Here is a tiny trained network, its code and every weight. The questions are about switching its units off for an input and a class, where a switched-off unit gives its printed mean instead of its output.

import numpy as np


def w(rows, s, z=0):
    codes = np.array(rows[::2]) - 128.0
    scale = np.full(codes.shape[1], s)
    scale[-1] = z or s
    return codes * scale


def f(y):
    return np.maximum(y, 0)


def log_softmax(a):
    a = a - a.max(-1, keepdims=True)
    return a - np.log(np.exp(a).sum(-1, keepdims=True))


def net(x, mask):
    res = np.array(x, float).reshape(1, 4) / 4 @ E
    y = f(res @ A[0][:, :-1].T + A[0][:, -1])
    res = res + np.where(mask, y, B[0][:, -1]) @ B[0][:, :-1]
    return log_softmax(res[-1] @ U[:, :-1].T + U[:, -1])


A, B = {}, {}
E = w([
[146,159,93,254,83],'x0',
[152,45,20,84,82],'x1',
[160,90,206,123,87],'x2',
[223,93,110,145,208],'x3',
],0.0089)
A[0] = w([
[126,44,115,140,228,91],'neuron 0',
[94,157,121,93,244,76],'neuron 1',
[50,158,134,108,73,164],'neuron 2',
[156,47,146,136,69,135],'neuron 3',
[134,134,36,202,104,223],'neuron 4',
[183,168,120,151,52,180],'neuron 5',
[130,190,170,122,130,20],'neuron 6',
[183,107,77,78,187,130],'neuron 7',
[165,56,203,99,105,207],'neuron 8',
[100,77,64,114,94,59],'neuron 9',
[68,131,57,93,208,123],'neuron 10',
[199,92,200,126,89,142],'neuron 11',
[122,153,201,211,225,27],'neuron 12',
[78,171,214,173,132,27],'neuron 13',
[160,80,148,161,183,169],'neuron 14',
[143,76,91,128,106,138],'neuron 15',
[65,163,155,76,28,146],'neuron 16',
[158,126,174,102,45,129],'neuron 17',
[240,132,141,123,167,100],'neuron 18',
[102,167,99,75,193,84],'neuron 19',
[122,144,95,47,155,94],'neuron 20',
[106,83,47,71,142,183],'neuron 21',
[170,149,90,226,89,205],'neuron 22',
[94,65,118,75,148,137],'neuron 23',
[103,154,172,191,89,110],'neuron 24',
[111,84,155,25,174,142],'neuron 25',
[103,91,156,76,163,33],'neuron 26',
[85,185,215,73,91,83],'neuron 27',
[149,202,178,128,210,86],'neuron 28',
[178,93,54,100,63,6],'neuron 29',
[120,142,128,219,141,151],'neuron 30',
],0.011,0.0023)
B[0] = w([
[159,124,88,128,107,207],'neuron 0',
[114,148,127,76,55,213],'neuron 1',
[216,120,2,96,165,235],'neuron 2',
[51,150,209,185,79,194],'neuron 3',
[142,172,209,69,106,254],'neuron 4',
[191,122,152,48,67,196],'neuron 5',
[97,28,152,172,98,177],'neuron 6',
[79,154,100,137,95,225],'neuron 7',
[161,188,182,150,154,221],'neuron 8',
[19,55,145,126,138,204],'neuron 9',
[147,171,199,132,72,211],'neuron 10',
[144,246,124,179,110,200],'neuron 11',
[80,79,123,169,89,248],'neuron 12',
[67,52,134,104,99,229],'neuron 13',
[152,156,40,174,192,201],'neuron 14',
[61,115,179,211,134,190],'neuron 15',
[184,128,11,140,184,252],'neuron 16',
[102,237,75,129,131,185],'neuron 17',
[191,88,17,240,134,218],'neuron 18',
[152,151,173,110,30,192],'neuron 19',
[189,123,196,117,91,197],'neuron 20',
[44,194,97,178,109,236],'neuron 21',
[168,146,183,68,80,252],'neuron 22',
[128,149,162,61,98,204],'neuron 23',
[119,148,75,116,147,213],'neuron 24',
[169,135,144,93,94,247],'neuron 25',
[118,65,112,99,41,185],'neuron 26',
[159,130,131,220,84,235],'neuron 27',
[72,89,99,197,82,231],'neuron 28',
[83,58,136,167,88,214],'neuron 29',
[170,83,187,18,95,217],'neuron 30',
],0.0054,0.0075)
U = w([
[3,50,186,186,91,16],'0',
[206,116,10,132,108,93],'1',
[117,205,186,139,92,251],'2',
[185,113,224,54,83,62],'3',
[124,116,171,89,179,228],'4',
],0.011,0.0026)

Each question gives the input, the list of numbers given to net, and the class t.
The units are the neurons (one row each of A and B). Each row of codes is followed by its name. A weight is (code - 128) times the scale printed after its matrix; where a second scale follows, it is the last column's (A, B and U).
mask holds one flag per neuron, in row order. A switched-off neuron (its flag False) gives its mean, the last column of its row in B, instead of its output. The means were averaged over made-up inputs and are rounded, as every weight is.
A unit's drop is (log p(t) with every unit on - log p(t) with that unit switched off) / (log p(t) with every unit on - log p(t) with every unit switched off).
The circuit of an input: a set's keep is (log p(t) with only the set's units on - log p(t) with every unit switched off) / (log p(t) with every unit on - log p(t) with every unit switched off). Starting from the 12 units with the biggest drops (on a tie, the unit counted first), units are removed one at a time, each time the one whose removal leaves the highest keep (on an exact tie, the one counted first), for as long as the keep stays at least 0.8.
units of the circuit, in order: the units of the circuit, biggest drop first
unit that matters most: the unit with the biggest drop
top k neurons: the k neurons with the biggest drops, biggest first
drop when u is switched off: that unit's drop, to one decimal
input [-6,-3,8,0], class 2: unit that matters most -> neuron 11
input [-4,-6,-6,0], class 0: units of the circuit, in order -> (neuron 28; neuron 12)
input [-1,-3,-5,-7], class 1: units of the circuit, in order -> (neuron 2; neuron 16)
input [-1,1,4,3], class 2: units of the circuit, in order -> (neuron 2; neuron 11; neuron 30)
input [-8,2,-7,6], class 3: top 2 neurons -> (neuron 10; neuron 20)
input [8,6,6,4], class 3: top 2 neurons -> (neuron 22; neuron 5)
input [-5,7,-8,2], class 2: top 2 neurons -> (neuron 10; neuron 21)
input [5,3,0,4], class 3: top 3 neurons -> (neuron 4; neuron 22; neuron 16)
input [-5,-7,5,-6], class 0: top 3 neurons -> (neuron 13; neuron 6; neuron 28)
input [-8,7,-4,0], class 3: top 2 neurons -> (neuron 25; neuron 20)
input [3,8,-3,-8], class 0: top 2 neurons -> (neuron 9; neuron 29)
input [-1,7,4,-8], class 1: top 3 neurons -> (neuron 16; neuron 2; neuron 17)
input [8,-7,-2,-5], class 3: top 2 neurons -> (neuron 30; neuron 22)
input [-3,-3,0,7], class 1: units of the circuit, in order -> (neuron 18)
input [-3,1,7,8], class 1: top 2 neurons -> (neuron 18; neuron 14)
input [0,3,-2,-6], class 1: top 2 neurons -> (neuron 2; neuron 16)
input [-1,-2,3,-4], class 1: drop when neuron 20 is switched off -> 0.0
input [-8,-8,-5,-3], class 0: drop when neuron 19 is switched off -> -0.1
input [-8,6,-6,7], class 3: drop when neuron 23 is switched off -> 0.5
input [7,6,-8,5], class 2: unit that matters most -> neuron 4
